Below are the code and all the weights of a small trained network. Each question names an input and a class and asks about switching units off, where a switched-off unit gives its printed mean instead of its output.

import numpy as np


def w(rows, s, z=0):
    codes = np.array(rows[::2]) - 128.0
    scale = np.full(codes.shape[1], s)
    scale[-1] = z or s
    return codes * scale


def f(y):
    return np.maximum(y, 0)


def log_softmax(a):
    a = a - a.max(-1, keepdims=True)
    return a - np.log(np.exp(a).sum(-1, keepdims=True))


def net(x, mask):
    res = np.array(x, float).reshape(1, 4) / 4 @ E
    y = f(res @ A[0][:, :-1].T + A[0][:, -1])
    res = res + np.where(mask, y, B[0][:, -1]) @ B[0][:, :-1]
    return log_softmax(res[-1] @ U[:, :-1].T + U[:, -1])


A, B = {}, {}
E = w([
[201,70,70],'x0',
[160,102,245],'x1',
[128,128,128],'x2',
[61,46,116],'x3',
],0.011)
A[0] = w([
[89,110,142,166],'neuron 0',
[175,98,119,21],'neuron 1',
[118,157,94,65],'neuron 2',
[133,184,67,5],'neuron 3',
[154,125,207,85],'neuron 4',
[115,48,175,119],'neuron 5',
[130,167,93,75],'neuron 6',
[136,115,143,99],'neuron 7',
[199,124,198,71],'neuron 8',
[127,140,64,22],'neuron 9',
[143,115,148,98],'neuron 10',
[102,174,143,71],'neuron 11',
[129,160,104,86],'neuron 12',
[86,133,92,143],'neuron 13',
[189,132,113,132],'neuron 14',
[249,62,79,102],'neuron 15',
[144,105,109,43],'neuron 16',
[171,163,143,147],'neuron 17',
[127,138,108,60],'neuron 18',
[156,168,131,119],'neuron 19',
[140,117,147,89],'neuron 20',
[127,178,59,52],'neuron 21',
[40,156,153,136],'neuron 22',
[87,65,124,172],'neuron 23',
[101,134,104,145],'neuron 24',
[167,131,119,136],'neuron 25',
[74,58,118,108],'neuron 26',
[99,229,162,84],'neuron 27',
[164,118,151,102],'neuron 28',
[171,159,155,133],'neuron 29',
[133,91,119,106],'neuron 30',
[116,137,113,53],'neuron 31',
[119,151,102,59],'neuron 32',
[76,59,123,151],'neuron 33',
[173,117,178,72],'neuron 34',
[153,107,172,63],'neuron 35',
[230,253,116,172],'neuron 36',
],0.018,0.0023)
B[0] = w([
[151,115,146,162],'neuron 0',
[100,145,161,158],'neuron 1',
[110,145,104,157],'neuron 2',
[101,149,86,178],'neuron 3',
[90,148,83,203],'neuron 4',
[136,136,84,187],'neuron 5',
[112,142,99,160],'neuron 6',
[122,140,120,143],'neuron 7',
[101,159,69,206],'neuron 8',
[110,156,92,171],'neuron 9',
[115,132,114,149],'neuron 10',
[98,136,169,167],'neuron 11',
[116,135,109,152],'neuron 12',
[121,148,95,167],'neuron 13',
[120,119,177,170],'neuron 14',
[55,148,229,225],'neuron 15',
[123,135,142,146],'neuron 16',
[158,101,118,173],'neuron 17',
[121,141,118,140],'neuron 18',
[155,105,129,164],'neuron 19',
[118,140,116,146],'neuron 20',
[104,158,83,185],'neuron 21',
[86,142,203,199],'neuron 22',
[183,91,125,179],'neuron 23',
[122,141,107,155],'neuron 24',
[123,113,158,155],'neuron 25',
[191,91,124,184],'neuron 26',
[89,127,217,211],'neuron 27',
[117,141,110,158],'neuron 28',
[153,112,111,176],'neuron 29',
[135,120,159,150],'neuron 30',
[117,137,116,138],'neuron 31',
[108,140,108,149],'neuron 32',
[190,84,131,185],'neuron 33',
[117,159,88,181],'neuron 34',
[109,161,102,170],'neuron 35',
[252,47,125,248],'neuron 36',
],0.037,0.016)
U = w([
[246,106,123,252],'0',
[82,178,248,97],'1',
[109,217,2,37],'2',
],0.0092,0.0029)

Each question gives the input, the list of numbers given to net, and the class t.
The units are the neurons (one row each of A and B). Each row of codes is followed by its name. A weight is (code - 128) times the scale printed after its matrix; where a second scale follows, it is the last column's (A, B and U).
mask holds one flag per neuron, in row order. A switched-off neuron (its flag False) gives its mean, the last column of its row in B, instead of its output. The means were averaged over made-up inputs and are rounded, as every weight is.
A unit's drop is (log p(t) with every unit on - log p(t) with that unit switched off) / (log p(t) with every unit on - log p(t) with every unit switched off).
The circuit of an input: a set's keep is (log p(t) with only the set's units on - log p(t) with every unit switched off) / (log p(t) with every unit on - log p(t) with every unit switched off). Starting from the 12 units with the biggest drops (on a tie, the unit counted first), units are removed one at a time, each time the one whose removal leaves the highest keep (on an exact tie, the one counted first), for as long as the keep stays at least 0.8.
units of the circuit, in order: the units of the circuit, biggest drop first
top k neurons: the k neurons with the biggest drops, biggest first
drop when u is switched off: that unit's drop, to one decimal
input [-5,5,3,-5], class 0: units of the circuit, in order	neuron 36
input [5,-3,-6,4], class 1: top 2 neurons	neuron 36; neuron 15
input [1,-6,1,-5], class 2: top 3 neurons	neuron 21; neuron 3; neuron 9
input [-4,6,8,5], class 2: top 2 neurons	neuron 36; neuron 4
input [-6,-7,-8,-7], class 0: top 2 neurons	neuron 36; neuron 15
input [6,-6,-7,0], class 1: top 3 neurons	neuron 15; neuron 8; neuron 4
input [-1,2,7,2], class 0: top 2 neurons	neuron 15; neuron 8
input [3,2,4,2], class 1: top 2 neurons	neuron 36; neuron 15
input [3,4,-8,0], class 2: top 2 neurons	neuron 27; neuron 22
input [-7,-4,-5,8], class 0: top 3 neurons	neuron 15; neuron 26; neuron 33
input [8,2,-6,5], class 1: drop when neuron 15 is switched off	3.6
input [-2,3,0,-6], class 0: drop when neuron 36 is switched off	0.3
input [-3,5,1,2], class 2: drop when neuron 5 is switched off	0.0
input [6,3,3,3], class 1: drop when neuron 15 is switched off	1.0
input [-3,-6,-1,-7], class 0: top neuron	neuron 36
